Here is a tiny trained network, its code and every weight. The questions are about switching its units off for an input and a class, where a switched-off unit gives its printed mean instead of its output.

import numpy as np


def w(rows, s, z=0):
    codes = np.array(rows[::2]) - 128.0
    scale = np.full(codes.shape[1], s)
    scale[-1] = z or s
    return codes * scale


def f(y):
    return np.maximum(y, 0)


def log_softmax(a):
    a = a - a.max(-1, keepdims=True)
    return a - np.log(np.exp(a).sum(-1, keepdims=True))


def net(x, mask):
    res = np.array(x, float).reshape(1, 6) / 4 @ E
    y = f(res @ A[0][:, :-1].T + A[0][:, -1])
    res = res + np.where(mask, y, B[0][:, -1]) @ B[0][:, :-1]
    return log_softmax(res[-1] @ U[:, :-1].T + U[:, -1])


A, B = {}, {}
E = w([
[189,172,157,1,195,90,115],'x0',
[42,203,91,100,75,79,120],'x1',
[184,103,38,157,76,33,125],'x2',
[90,139,83,182,239,94,207],'x3',
[137,123,33,53,127,218,147],'x4',
[97,47,181,18,56,108,200],'x5',
],0.0097)
A[0] = w([
[103,111,81,131,203,98,231,93],'n0',
[115,90,163,87,70,106,211,37],'n1',
[144,84,91,160,80,101,133,131],'n2',
[126,84,153,98,97,121,124,93],'n3',
[170,172,125,149,101,166,1,145],'n4',
[94,161,188,139,170,205,119,96],'n5',
[172,87,174,141,170,123,111,109],'n6',
[69,95,130,179,100,120,127,69],'n7',
[51,104,212,131,128,206,87,38],'n8',
[183,171,125,66,155,88,137,3],'n9',
[40,117,110,174,68,153,129,78],'n10',
[182,132,105,96,144,170,151,155],'n11',
[105,161,140,69,165,73,83,159],'n12',
[206,57,149,127,153,148,127,52],'n13',
[185,82,127,136,136,124,144,104],'n14',
[92,71,105,177,101,172,139,53],'n15',
[73,121,178,107,126,170,158,100],'n16',
[175,51,121,142,195,189,146,103],'n17',
[51,120,184,103,164,195,115,29],'n18',
[40,203,104,79,105,78,122,173],'n19',
[156,64,162,149,141,149,145,81],'n20',
[180,123,141,86,45,153,42,99],'n21',
[103,68,154,71,89,108,219,23],'n22',
[174,49,70,131,81,53,108,108],'n23',
[134,127,31,61,122,207,139,174],'n24',
[195,162,153,54,169,82,142,27],'n25',
[141,78,148,93,50,158,71,101],'n26',
[128,142,246,163,127,25,105,183],'n27',
[121,51,165,96,95,114,180,8],'n28',
],0.01,0.0021)
B[0] = w([
[2,116,222,129,180,64,179,249],'n0',
[124,184,98,207,167,139,108,223],'n1',
[169,83,121,88,170,82,139,209],'n2',
[100,175,119,173,156,134,118,182],'n3',
[84,183,153,202,199,101,128,253],'n4',
[150,155,49,74,129,75,154,234],'n5',
[96,101,111,166,63,129,81,194],'n6',
[155,74,124,102,149,197,131,209],'n7',
[186,128,104,72,149,60,149,240],'n8',
[188,65,146,87,182,178,113,197],'n9',
[165,48,159,90,138,178,84,237],'n10',
[142,128,124,161,101,168,129,193],'n11',
[158,81,129,107,107,210,96,199],'n12',
[71,103,112,112,57,103,84,203],'n13',
[82,136,95,89,83,94,82,178],'n14',
[213,56,193,87,192,211,111,224],'n15',
[172,166,89,120,128,91,123,198],'n16',
[72,135,116,117,94,119,91,233],'n17',
[155,137,80,54,134,89,153,215],'n18',
[51,77,90,93,81,150,53,228],'n19',
[65,77,100,98,84,160,101,192],'n20',
[62,126,201,91,171,70,162,243],'n21',
[122,168,102,198,177,164,99,235],'n22',
[189,149,71,60,152,74,160,238],'n23',
[131,161,142,196,34,171,239,255],'n24',
[166,91,145,106,168,214,123,216],'n25',
[85,168,196,130,163,95,142,232],'n26',
[164,143,129,187,22,166,215,253],'n27',
[143,177,98,199,168,143,83,211],'n28',
],0.0079,0.009)
U = w([
[213,74,191,81,168,211,90,4],'0',
[62,156,238,111,181,64,169,109],'1',
[145,234,66,210,198,146,58,244],'2',
[215,161,38,49,129,38,156,82],'3',
[164,169,151,158,3,174,230,197],'4',
[64,116,92,81,37,132,9,109],'5',
],0.013,0.0014)

Each question gives the input, the list of numbers given to net, and the class t.
The units are the neurons (one row each of A and B). Each row of codes is followed by its name. A weight is (code - 128) times the scale printed after its matrix; where a second scale follows, it is the last column's (A, B and U).
mask holds one flag per neuron, in row order. A switched-off neuron (its flag False) gives its mean, the last column of its row in B, instead of its output. The means were averaged over made-up inputs and are rounded, as every weight is.
A unit's drop is (log p(t) with every unit on - log p(t) with that unit switched off) / (log p(t) with every unit on - log p(t) with every unit switched off).
The circuit of an input: a set's keep is (log p(t) with only the set's units on - log p(t) with every unit switched off) / (log p(t) with every unit on - log p(t) with every unit switched off). Starting from the 12 units with the biggest drops (on a tie, the unit counted first), units are removed one at a time, each time the one whose removal leaves the highest keep (on an exact tie, the one counted first), for as long as the keep stays at least 0.8.
circuit, biggest first: the units of the circuit, biggest drop first
most important unit: the unit with the biggest drop
top k neurons: the k neurons with the biggest drops, biggest first
drop when u is switched off: that unit's drop, to one decimal
input [-6,5,-5,-8,-3,4], class 1: most important unit : n26
input [5,0,3,6,1,7], class 2: top 3 neurons : n22, n1, n28
input [-7,-2,2,-7,4,4], class 0: top 3 neurons : n15, n0, n10
input [3,-5,-3,-5,-2,-4], class 1: circuit, biggest first : n4, n21
input [6,-8,-1,-1,1,-7], class 5: top 3 neurons : n13, n17, n6
input [4,-6,-2,7,3,-4], class 1: top 2 neurons : n0, n19
input [6,6,-1,0,5,2], class 0: top 2 neurons : n9, n25
input [2,-6,2,4,4,6], class 2: top 3 neurons : n22, n28, n1
input [-4,6,1,-7,-3,-2], class 1: circuit, biggest first : n21, n4
input [-5,5,-4,-6,3,-3], class 1: top 2 neurons : n4, n21
input [7,-1,4,-4,-8,2], class 4: top 3 neurons : n27, n15, n10
input [-5,6,-5,-5,1,6], class 2: circuit, biggest first : n1, n22
input [-8,5,2,6,8,1], class 0: top 2 neurons : n15, n10
input [-1,-5,1,2,-8,-1], class 4: circuit, biggest first : n27
input [4,8,3,5,7,8], class 2: circuit, biggest first : n22, n1
input [4,5,-8,-4,8,8], class 2: circuit, biggest first : n22, n1
input [-6,-5,-3,3,-2,-1], class 0: top 2 neurons : n15, n19
input [-8,-1,-6,5,2,8], class 0: top 3 neurons : n15, n10, n7
input [5,8,7,7,0,-4], class 5: top 2 neurons : n19, n12
input [-6,8,-5,4,7,-4], class 5: circuit, biggest first : n19
input [6,5,-7,3,1,-6], class 3: circuit, biggest first : n5, n18
input [0,4,7,-8,-8,6], class 1: top 3 neurons : n21, n26, n24
input [0,-2,-7,-1,1,-5], class 3: circuit, biggest first : n5, n8
input [-8,7,-5,-4,-6,1], class 0: circuit, biggest first : n10, n7
input [2,0,-5,5,7,-6], class 4: drop when n28 is switched off : 0.1
